Each row has a hidden value; after the row comes its tier, the name of the range that the value falls in. Each part has its own.
[   5  106   16  -43 -101 -156 -139  -36  -28   45  -82   98  189   78
   48 -145   13    8  -55  158   88  -11  108  -41   68   75   99   59
   81 -151  -20  -39   33   25   20  102  -53]
M
[  76  -36  -14  122  121  132   79  -49  -26  136 -196 -120  -91   23
 -179    9   -4  131  -11  -72 -127   53 -234 -179   54  -48  -80   51
 -200  148   95   85 -257  175 -130 -151   17]
S
[   4   89   -6    8 -132  -62  -82   20   45   57  -22   39  149   25
   -3 -127  -16    7  -57  145   73    2   43   -5   77   79   36   39
   46  -29  -26  -80   -7   44    2   77  -60]
K
[  20  162  -61  -19  -44  -87  -73  -14   31   75   -7  -12  181  -10
  -37 -141  -68  -28  -11  134   51   -5   58   -3   49   19   82   27
   88   77  -63  -81  -21   83  -58   94  -89]
W
[  -1    9   45   46 -103    0  -67   79   34    2  -81    9  100   -1
   -4 -113   27   37  -51  114   66   -4   34  -19   64  130  -14   72
  -16  -69   36  -38   27   35   27   24  -34]
K
[ -47   76   76   -8 -118   -2  -87  -11   73   86  -93  173   91   27
    9  -66   39   30 -101  118   21   10    1    4   63  132  -15   87
  -21  -72    8  -71    1   30   43   31  -38]
M
[   4  228   18  -97  -67 -204 -122 -129  -23  147  -38  206  238   99
   27 -169  -19  -20  -64  166   65   -9   91  -11   66    6  109    6
  153  -87  -54  -86   21   52  -18  148  -61]
P
[  36  329 -123 -245  104 -420 -274 -156  -99  -38  -16  -26  441  -25
  128 -242 -140 -175   62  239   98  -46  284  -58    1  -83  372    4
  318   22 -155  -55  101   42   -6  249 -170]
K
[  -5   82   92   23 -106  -23  -49  -10    3  116  -97  176  103   60
  -12 -109   74   38  -98  111   45   -9    8  -16   72  104  -31   51
   16 -132   55  -53   18   45   17   33   16]
P
[  22  114    7    5 -134  -58  -88  -36   57   84  -18   98  146  -58
    8  -47   52  -94 -105  135    8  -22   -9  -38   71   -6   32  -11
   89  -17   17  -88  -73   23   62   27   31]
V
[  31  144  -50   62   46  100   48   45  -26  132  -42  -85   53  -56
 -128  -96  -21   -3  -22   65  -28  -35  -71  -34   27   18   -9   41
  -20  148   43  -36  -89  163  -95  -15  -16]
J
[   4   93  -45  104 -168   10   90  138    2  -34   17  -49  140 -126
   68   40  -63  -63   33   25   89  -91   26   55   86    3  -98   25
  145   82  -15  -13   37   12  -35   30   46]
W
[ 118  159  -72   11  -50 -146 -135 -143    0   54  -29   22  189 -259
   28   98  153 -354 -113  119  -89  -64   -8 -150   21 -219  169  -90
  234   30   54  -55 -203    0  116  -35  162]
V
[  23  106   13   54  115  139   80   70  -86   80  -66 -126    7  -41
  -98  -85  -15   25  -31   45  -57  -41 -109  -61    7   21  -38   39
  -72  131  110   22  -92  179  -58  -36  -22]
S
[ -72 -118  469 -338  711 -191  137  205   50 -535  -54  -77  266 -231
   67 -205 -217   62  276 -262 -198 -283  -49  149 -159 -505 -453 -387
  233  343  364  294  293  105  203 -134 -100]
S
[   3   11   36  182 -252    8   22   87   17  138    1  123 -101  232
 -109    0  163   29 -156  120  108   32  133  153  -14  142   -3  111
  -15 -319  -32  -76 -115  109  -87  123 -146]
P
[  64  -40  -31  136    2   67   11   28   26   81 -158  -99   -2   -4
 -150  -53   21   90    4   -2  -11   36  -72  -95   56   45  -42   80
 -111   50   43   22 -120  114 -111  -78   -6]
H
[  82 -249    5  158 -131  -24  -26 -160  218  144 -253   66  -93  166
 -183   60   -3  270  -17 -123  -68  186 -239 -182  164  -53 -157   37
 -241   19  -26   54 -324   45 -129 -165   -6]
K
[ 34  82 -44 109 -34  82  50 100 -20  62 -52 -98  63 -71 -79 -62  -5  -6
  -3  52  29 -41 -17 -15  44  54 -36  62   6  78  38 -19 -35 108 -81 -10
   5]
H
[ 114  273 -119   21  141   31   33 -111  -66  160   18 -111  104 -270
 -103   67   45 -298  -69   60 -177  -85 -151 -133  -17 -266  105 -100
  149  291   80  -38 -278  164  -21  -68  118]
S
[ -44   86  -15  100 -381 -103  146  201  -42 -194   66   49  225 -161
  338  230 -101 -137   67  -27  183 -192  109  133  147  -50 -188    5
  338  -50  -55   55  158 -146   68   80  141]
V
[  14   45   10   66  -53   42   -7   93   40   36  -45  -44   90  -35
  -68 -121   -7   26  -22   88   44  -16    4    4   50   84  -38   44
   -5   41   33  -49    1   83  -35   14  -38]
W
[  -8    9  -11  152 -300    5   -1  125   93   89   82   43  -55  180
  -88  -22   86   12 -145  148  115   32  111  166   12  122   -2   72
   -2 -212  -72 -114 -130   89  -51  135 -175]
V
[  -4  -14 -129  376 -244  218  213  281   -9  141  165 -211 -450  361
 -301  170  153   15 -171   80   83   72  178  362 -190  156   41  220
 -163 -264 -143  -62 -382  319 -293  194 -436]
S
[  -7  -30   -2  194 -325    1    9  145   62   86   64   52 -116  244
 -100   14  143   21 -163  139  132   34  160  194  -15  142    6  108
  -14 -328  -69  -89 -149   99  -68  147 -198]
M
[  28  154  -66  -25  -47 -121  -97  -19   13   64  -11  -19  197    8
  -25 -156  -63  -31   -9  147   67   -1   85  -14   50   19  112   27
   99   38  -67  -77  -15   77  -53  109  -97]
W
[  50  221 -116  -70   84 -182 -103  -51  -76   48  -40  -94  242   -3
  -30 -185 -101  -57   55  135   58  -32  135  -40   12  -38  188   33
  148   78  -79  -29    4  118 -107  127 -121]
H
[  14   25   84   60  -99  -21  -59   -4  -30   88 -154  134   74   67
  -11  -83  105   51  -86   90   51    0   22  -58   69  127  -14   89
  -19 -186   67  -14    9   36   10    8   29]
P
[ -23   -2  130  -14  206   55   64  181  -11 -111  -92 -102   90  -64
  -69 -172  -60   92   80  -20  -11  -97    1   50  -28    8 -159    0
  -10  108  143   72  117  134  -20  -42  -77]
J
[ -29   55   81   16 -110   -4  -85    1   35   74 -120  154   81   31
    9  -66   72   31  -97  112   31    4   16  -17   58  143   -9  100
  -25 -124   31  -48   12   30   38   20  -16]
M
[ -24  -49  145   -2  180   31   39  198    3 -153 -110 -103   95  -58
  -53 -174  -46  104   88  -19   16  -88   39   55  -25   34 -160   12
  -11   59  140   77  148  107   -5  -38  -84]
H
[  43   24  -91  242 -111  135  120  185  -14  113   52 -170 -169  127
 -229    8   92    1  -80   67   50    1   76  151  -70   71    4  104
  -63  -88  -22  -43 -210  223 -189   67 -185]
J
[ -97 -164  386 -170  494  -32  101  326   -1 -438 -140 -122  159  -93
   16 -270 -143  204  230 -161  -37 -204   59  153 -114 -106 -374 -118
   37  120  297  238  371  111   98  -88 -148]
J
[ 101  216 -115   54   84   32   17  -59  -28  141   -7 -101  102 -236
 -118   32   48 -240  -46   57 -117  -71  -97  -96   -4 -183   79  -55
  126  232   60  -47 -212  141  -44  -59   94]
J
[ -71   22  252  -94   40  -74  -20   77   43  -55  -85  210  170   51
   41 -193  -12  116  -13   45   42  -73   38   83   34   46 -179  -33
   62  -88  120    9  194   30   83   33  -48]
P
[ -21  132   -9   32  112  152   31   31   25  107  -97  -40    1  -87
 -127  -31  -21    3  -23   32  -85  -12  -87   -6  -19   61  -25  101
  -86  195   36  -26  -86  166  -84  -43  -68]
J
[-125 -223  403 -161  254 -113   -7  320   79 -452 -126   -3  199    0
  108 -290 -117  236  167  -65   75 -139  148  175  -47   35 -334  -70
   36  -61  213  163  424    3  165   -4 -182]
K
[  21  121  -56  127  -37   93  187  161 -151  -47  -23 -162   63 -151
   73  110  -57  -81   55  -35   25 -144  -34    1   45  -47 -105   43
  111  118   60   88  -11   79  -61  -23   89]
S
[  23   94  -68  147  -81   67  174  186 -121  -72  -31 -153   91 -168
   77  115  -56  -79   83  -47   65 -148   13   28   56  -29 -116   55
  139   92   37   85   35   49  -71  -20   94]
J
[  69   91  -47   54  -57  -49  -80  -19   15   33  -50  -39  137 -154
  -18   -7   70 -161  -60  107  -12  -29    9  -85   39  -47   83   -2
  102   36   31  -49  -98   40   34  -10   55]
K
[ -39   42  133  -38  -85  -52  -58   45   62   18  -53  157  142   47
   23 -144   10   65  -65   99   49  -36   18   34   68   71  -88    4
   37  -88   59  -42   70   26   68   38  -33]
M

Next part:
[-101   87   96   18  -26   76  -30   -9  -79  -30    6  148   16  101
  192  -36 -136  216  -76  111  168  103  154   23   72  115  127  -10
  215  200   68    2  153  -32 -256   33 -117]
qj
[-262 -183  122  107   -5   72 -124  113  -39 -225  228  -73   19  111
   61  268  220  112    6   80  -50   23   53  -84  142  -74 -210    1
  108 -254  133   75 -127  -64   25  -27  408]
Lp
[  85  106  265  158   88   78   71 -161 -107   -1  -63   58   75   32
  189 -117  -96  172 -128   55   97  177  207  -70  133   33   63  -41
  187  169   12  -37  161  -10  -62   43  -16]
Tc
[  65   24    5  -65  218  -47 -169  216 -185 -174 -166  -20  216  230
  195  328 -165  -45 -101    5  225 -143    9    8  216  265 -380   14
  -38  226  -42  146   35  -66 -306   -4  -74]
Tq
[-373  -78   65 -274 -281 -124  234  -87  146  -96  -64 -180  292 -215
 -213  218   77 -217  -38   66 -102   10  192 -175   50  227 -167    3
  133   78 -247   86 -380  -83  -64  -41  257]
rh
[-165  174   95   40  -74 -138  218 -182  158   62  -46  180   86 -401
 -233 -258 -133 -101   36   -6 -265   83  152  -69 -203 -364  488  -68
   94  -30 -110 -176   79  337   82   92   75]
qt
[ -66    2   95   74   62  123   80  -25  -60    4    3  169   28  116
  213  -57  -97  156  -86   73  209  129  102  -31   64  117   67  -24
  177  142  127  -50  101  -60 -107    8 -113]
qj
[ 236  -47  438  273   70  117  -83 -252  -71  -33 -164  112  102  -58
  175 -145  210  209 -297  100  112  268  118 -153  -94 -301  -51  -46
  286  300   41  123  253  -99  124  122   57]
qt
[-534  -40   10 -192 -307  -18  125   11  106 -162  143  -78  106 -140
 -150  165   28   51   94  112 -129    7  250  -72  100  125   76   18
  188 -135   -9   16 -263    9 -121    8  319]
Tq
[ -79   18  159  215   89   23 -108   41 -106 -309   89 -167  -52   59
   51  168   42  133  -46   41 -197   50  204  -99  195  -90 -172  -20
  188 -228   41    0  -51   -5  -14  -22  393]
Tc
[ 205    1  -53   94  372  -26 -118  225 -178 -270 -259  -25   89  237
  198  281 -175 -113 -188  -44  148 -104  -18  -65  122  180 -471  -15
   42  160   -8   58    9 -115 -170  -60  -84]
qj
[  81   94  268  128   89   82   72 -156 -112    6  -87   66  118   25
  194 -110 -107  187 -121   51  135  165  222  -77  146   52   55  -31
  167  195   37  -19  164   -9  -62   67  -26]
Tc
[-104  -25  175    5  -27  113    5  -49  -59   37   23  172  123   81
  200  -13   -7  193  -75  109  249  114   95  -12   73   80   69  -10
  143  207  105   55  131  -49 -136   64  -68]
Tq
[-357   24   94  -36 -250 -114  143 -108  122 -142  139 -201   17 -176
 -199  103   90 -109  -10   81 -336  101  215 -135   30    7   15  -35
  233 -163 -233  -47 -285    4  -47 -104  379]
cp
[-310   81  113 -158 -344 -213  -61  -69   82 -163   60 -248   91 -149
 -208  231  120 -152  -79  134 -304   29  167  -63    7   50  -99  -16
  231   61 -415  128 -231  -36 -276  -97  311]
rz
[-191   62   19  -29  -79 -183  416 -217  272  180  -62  189  134 -427
 -303 -236  -52 -388   -6  -42 -246  100   -8 -133 -319 -275  388 -100
   38    0 -240 -225  -98  267  190  -24    0]
rz
[-326   61   27 -153 -140  -66  241  -94  182  112  -71  337  247 -406
 -210 -203 -141  -31  118   15  -23   -4  123  -28 -197 -269  531  -22
    6   59   69  -91   80  338   59  206  -20]
fd
[ -21  -62  240   56   57   95  118 -126  -45  102   -4  123  197   46
  188  -56    9  117  -90   47  239  161  105 -101  101   78    9  -22
   78  173   80    7   80  -46   14   44  -26]
rz
[-107  -47  227   53  -24   88  -13  -74  -57   89  130  123  110  112
  199    0   68  157  -60  104  199  144   53  -21   97   42   49  -20
   99  129   52   42  109  -41  -99   16   11]
rh
[  17   57  263  100   50   77   18 -122 -105   19  -16   66  128   51
  198  -69  -65  211  -93   64  152  155  201  -63  152   51   54  -18
  141  168   53   10  151   -9  -88   63    5]
qt
[-322   53    9  -56 -126  -74  233  -91  195  104   37  294  109 -345
 -210 -192  -72  -98   97   23 -128   36   47  -27 -231 -308  502  -53
   42  -49    5 -148   38  307   78  101   27]
fd
[-119  245   79   63  -15 -122  271 -187  124   35  -99  179   64 -403
 -218 -295 -237  -91   47  -28 -276   69  202  -57 -149 -323  518  -77
  100  -36  -96 -228  104  368   76  106   40]
Tc
[ -30   63  -67   66  225   -1 -199  270 -182 -275  -26   -5    0  243
  184  260 -206   90  -30   11   73 -112   79   28  205  139 -220   10
   58  -23   95   26   54   -3 -276  -21   32]
qj
[-80 -17 110  92  40 133  45 -22 -59 -51   3 141   5 106 204 -39 -58 198
 -99  85 178 140 133 -48  60  83  42 -18 222 117 149 -28  89 -83 -94  18
 -54]
qj
[-129  -52  170  172   29    6 -155   52  -71 -265  137 -149  -14   61
   37  206  141  109  -51   62 -166   55  139 -102  141 -124 -196  -12
  165 -206   24   55  -71  -28  -14  -30  405]
cp
[-323   48   34 -158 -128  -64  261 -103  186  135  -68  342  271 -407
 -207 -205 -137  -40  125    7   -4   -3  116  -37 -189 -262  527  -23
  -22   57   75  -94   74  341   83  206  -19]
fd
[  84  177  290  125  -16   10  -73 -167 -113  -11  -42   28   41   26
  161  -90  -60  174 -160  109   31  172  193  -10   83  -14   89  -40
  236  256 -119   37  217   -5 -213   34  -22]
Tc
[-120  -56  188  -12   -4  105   79  -70  -48  122   74  161  177  101
  209  -11   -1  137  -40   83  281  122   65  -29  122  143   57  -15
   59  173   88   22   87  -41  -92   35  -64]
Lp
[-324   46    8  -78 -125  -82  262 -100  204  122   29  286  140 -351
 -214 -186  -76 -125   99   15 -114   32   46  -37 -219 -278  485  -51
   23  -39   -8 -149   17  305   87   96   23]
fd
[-138  -34  162  204   45   16 -162   63  -84 -285  170 -160  -55   78
   47  201  122  136  -31   61 -194   57  157  -93  167 -129 -174  -13
  171 -258   43   29  -64  -16  -18  -37  430]
qt
[-328   28  -16   70  -41  -13  167  -20  157   38  147  311  -16 -256
 -149 -185  -58   -7  133   18 -161   42   30  -10 -197 -387  512  -56
   54 -221  138 -200   75  324  121   85  101]
Tq
[-306   14  -20  130  -10    2  176  -22  162   23  164  312  -75 -243
 -142 -202  -32  -19  114   14 -192   66    9  -24 -225 -427  500  -67
   82 -262  149 -230   67  309  165   58  114]
Tq
[ 355  137   83  113  417 -101  -99  111 -240 -217 -333 -130  190  183
  191  238 -252 -147 -204  -80   89  -95   68  -74  237  198 -474  -28
  -21  234 -160   60   66  -41 -190  -37  -67]
Tc
[  92  -44  263  201  154  111   83 -135  -76   53   -9  100   92   82
  221  -89   26  117 -143   32  166  200   86 -120   79  -17  -30  -46
  125  119   80  -36  118  -57   70    8   -1]
cp
[-187  -17  -13   12   39 -117  540 -197  274  208  -52  229  153 -393
 -257 -257  -81 -399   29  -94 -171  103  -24 -182 -274 -227  358 -105
  -27  -92 -111 -302 -144  262  328  -32   -7]
rz
[-242   22   -8  -46  -60 -142  429 -172  265  195  -18  231  146 -386
 -269 -218  -62 -356   41  -45 -180   73  -28 -116 -280 -240  398  -92
   -7  -40 -157 -233  -99  274  200  -11   -6]
rh
[-182   36   -5   21  -16 -166  450 -196  269  177  -25  187   93 -389
 -285 -235  -55 -412    6  -65 -258  103  -34 -148 -302 -271  363 -111
   17  -81 -209 -276 -126  263  242  -59   18]
rz
[-351   12  -81   -2 -193  -91  148    3  133 -249   95 -168 -151  -87
 -182  145   45 -186  -69   84 -350   75  131 -115  -63   65  -67  -52
  333 -176 -217 -102 -336  -84  -97 -192  274]
qj
[ 151   79  267  248  174  104   79 -157 -113    4  -53   89   23   59
  218 -146  -71  151 -147   35   91  196  150  -82  100  -38   49  -60
  178  122   51  -77  188   -5   16   25  -22]
Tc
[-219   81 -117   -3  -59 -143  455 -150  285   74 -104  221   -9 -400
 -303 -248 -130 -387  -26  -34 -279   88    0 -119 -376 -237  398 -108
  151  -34 -183 -294 -131  223  160  -59  -66]
qj

Next part:
[ 224   86   53  -22  223  115 -284  213   31 -118  209  -89  204   -7
  109  134  -31  109  248  123 -138  -88   -5  260  160  -85 -192 -186
 -190    6 -281 -161   77   92  130 -164  182]
cr
[ 255 -168  189  -66  135 -179 -303  248  -65 -436  677  185  510  100
   64 -104   36  243  446  -69 -105  -55   10   92    3 -176 -353 -148
 -299  -13  -82 -214  -73   75  456  102  286]
Fj
[ -55  142  247 -184  125  208 -135  -31  -87   21 -348 -177  -26  146
 -124   52 -227 -165 -305  204 -379  -13 -129  266  168 -160  -16  -86
 -226  -32 -234  -69   44 -128  396 -429  -10]
cr
[ 270   19  115   60  136  172 -313  196   -6   54  193  -70  212  -32
   65  150   20   44  179  172  -47  -23   -9  222   57   34 -104 -157
 -171   31 -363  -87   91  -13  130  -84  168]
Dp
[ -52 -155   16  120   36  -15  108   -8  -35   -2  -21   37   47  -24
 -126  -93   58 -173   64  -35   -7  218   24   -9 -159   48  106  -38
   11  -87 -226   -2   55  -51  195  -59  233]
jl
[-310  117  -73  -56   67  156  299 -221  129  131 -346   -6 -459   45
   -6   44  161 -290 -541 -268   49  164  -83  -28  126   48  325  275
 -118 -128  151  225  -95 -267 -227 -432 -146]
bg
[  35   32 -119   47  175  -34   48   21    9  -27 -167  -85   14  -56
   -7  -72  -44  -24  126   40 -116   81   29   86   37  -46  -36 -108
   94  -78 -209  -85   53  129   59 -189  194]
Tt
[ 243 -331  223  -11   19 -292 -251  238 -156 -388  757  282  548   66
  -13 -276  113  224  385 -121   47   49   47  -53 -109 -102 -315 -100
 -278  -41  -48 -194 -111    5  561  189  296]
Dp
[-130 -174   24  154   59   38  196  -60   75 -121   67   93   95   68
 -160  -19   95 -244  172 -123 -101  261   -3   23 -317   45  214    7
  -42 -111 -229   65   91 -107  173   14  343]
qr
[-403 -102  -81   78  238    3  407 -116  212 -419   37   87   26  224
 -222  -97   60 -241  213 -258 -354  281  -12   68 -412 -115  298   59
 -121 -261 -133   18  155  -53  208 -145  549]
Tt
[-225  -32    6  384   87   47  208   85  234 -363 -269 -174 -173  -77
  -35 -274  141   68 -200  203  180    7   56   99   34  227  -70 -224
 -458 -278 -351 -494    3 -135   95 -917  173]
Tt
[ 370   59  -90 -208   77   31  -96 -135 -117  229  -64   26  281  -34
   59  408 -240 -320  547 -117 -379  113  -71  170   91 -231   -3  -52
  571  284 -110  403   37  279  -31  634   -5]
zt
[  59  -88   41  129  -20   50   76  -39   48  -50  -59    2   85  -41
  -34   50   29 -190  118   -8   -1  120  -14   75  -22   72   34  -83
  -16    7 -212   10    1  -52   78  -76   59]
Dp
[-128  241  -16   42   66  532   74 -120  187  463 -423 -206 -477  -43
   23  374  151 -399 -557    0   79  117 -103  201  169  219  446  182
 -168  -28 -195  287  123 -346 -390 -469 -186]
zt
[ 266   28   11   47  -91  -52  -41  -44  -35    0 -282  -94   39 -189
  148   59  -94  -73   55   95   98  -68  -19   88  399   29 -273 -199
  109  144 -105  -91 -186  100  -21 -190 -308]
Fj
[ -30 -163   12  112    3  -67  106   -5  -71    2  -63   27   38  -65
 -114 -145   44 -154   29  -20   43  202   40  -37  -90   47   50  -62
   35  -77 -205  -40   20  -26  214  -91  168]
jl
[ 299 -115   40   85 -183 -131  -82   22 -193  189 -207  -51   55 -273
   59 -124  -25  -65  -59  127  287   39   41  -47  323  119 -233 -171
  148  114 -148  -89 -154   47  110 -124 -283]
qr
[ 191   85  -31   28  106  128  -52  -28   67    5 -116  -80  111  -44
   85  271  -87 -155  287   43 -174   14  -44  215  115  -41  -47 -137
  121  106 -239   57   26  108  -61   25   38]
Fj
[ 157  -49   -4  247  260 -198  -38 -211   85 -143   46  366  142  181
  256  142  163  267  384 -165 -133   38  -95 -168 -379   34 -185   69
  209   33   22  124 -489   14 -226  378  360]
Fj
[ 352   73  -42  -16  -70 -161 -109  -47 -138  112 -368  -89  -12 -246
  225   -3 -122   44  -13  105  147 -109   -8   12  529   -9 -389 -188
  244  177  -10  -96 -297  184  -73 -164 -401]
bg
[ -35  -90   51  123   50   82  118  -70   88 -103   -4   48   96   57
  -78   80   46 -216  155  -62 -118  165  -37   85 -178   40  127  -30
  -49  -40 -217   62   37  -90  104  -23  207]
Dp
[ 144 -182   -4  284  188 -301  -47 -121 -103   32   17  341  126   65
  127 -109  172  268  259  -73   19  149  -10 -284 -423   90 -166   32
  281  -34  -79   41 -408   21  -26  345  419]
jl
[ 159  -78    3  131   28   48  -44   44  -33  102  -35  -34  112 -107
  -17   50   14 -125  177   76   22  122   26   78  -24   79    0 -126
   84   23 -309   -4   59   28   76    0  129]
qr
[ 150   71    1  -32  269   36 -230  193  -23  -66  130  -78  146    6
   56   -8  -28  146  164  112 -157  -29   14  183   82 -103 -151 -137
 -123  -68 -257 -165   80  105  174 -189  268]
Tt
[ 148 -187   -7  297  188 -279  -37 -128  -72   20   53  353  141   78
  131  -71  187  251  296  -98   16  156  -13 -273 -453  101 -139   46
  273  -27  -81   71 -398    9  -55  379  431]
jl
[  18   73  143  -17  164   54  -73 -103  -15  -55 -235    3   26  140
   16   83  -95  -23  -45   73 -284    1 -111  113   -9  -87  -85  -48
  -55   -6 -142  -12 -149  -62  162 -156  104]
cr
[ 337   47  -43    1  -91 -180  -76  -47 -124   64 -344  -80    0 -251
  216  -27 -111   33    4   90  168 -103    0    3  525   -1 -390 -195
  225  167   -2 -112 -294  182  -58 -178 -403]
bg
[  87  -44   35  101  -25   47   63  -55   57  -73 -101  -13   70  -52
   18   84    4 -175  111   -6   -6   69  -26   98   75   50  -25  -99
  -12   38 -170   -2  -41  -24   38 -110  -27]
zt
[ 269   69  -27   -4   99  115 -101  -44   10  100 -103  -53  174  -43
   80  312 -121 -174  361   41 -218   37  -52  202   78  -63  -44 -129
  241  160 -249  145   27  141  -48  200   47]
zt
[-116 -140  134  490  -41  121  123   89  185 -230 -198 -125  -68  -98
  -71 -193  180  -11 -164  278  271   57   46   83  -89  355  -28 -247
 -457 -202 -480 -429   10 -246  141 -744  158]
qr
[  93   70 -115  -20  180   -2    7   -1    6   -3 -136  -75   48  -42
   34   59  -81  -71  206    3 -183   63    1  127   85 -100  -42  -98
  154   -4 -177    1   42  163   16  -58  146]
Tt
[ 284 -287  209  -15   70 -217 -329  303 -179 -279  732  206  549   36
  -26 -225   77  222  403  -27   14   47   59   11 -104  -99 -292 -142
 -252  -37 -167 -206  -10   39  566  180  351]
qr
[  83 -122   72  155  168 -146  -96  -54 -138  102  -50  186   81   69
   15  -98   78  135   65   22  -59  142  -21 -144 -293   37  -82    7
  133  -54 -168   12 -224  -37  138  134  342]
jl
[ -37 -147   69   27   50  -52    2   12 -108   82   95  118   -1   16
  -80 -144  133  -69 -126 -106   69  194    8  -93 -114   32   84   81
  -69  -97  -80   47  -46 -136  200  -52  174]
jl
[ 175 -199  134 -103  146 -311 -210  222  -99 -507  660  223  468  102
   46 -248   41  280  408 -152  -91  -26   31    5   12 -230 -378 -115
 -262  -62   30 -244 -128  115  495   71  296]
bg
[ 307   27   27   31 -113  -89  -75  -57  -80   43 -306  -75   27 -205
  175   39  -97  -39    4  103  135  -85  -25   50  451   31 -322 -190
  134  167  -58  -87 -252  101  -25 -179 -375]
Fj
[ -21 -126  117   17   26    6  -16  -12  -70   77  111  129   10   48
  -62  -78  144  -93 -160 -117   57  169  -28  -60 -103   48  102  111
 -135  -75  -57   93  -67 -201  169  -57  115]
qr
[  16    4   -7   69  246 -173    0 -118  -36  -85 -168  139   30  123
   71  -86    1  166   85  -33 -206   57  -53  -76 -165  -74 -140    8
  120  -73  -47  -25 -266   43   62   -8  280]
Tt
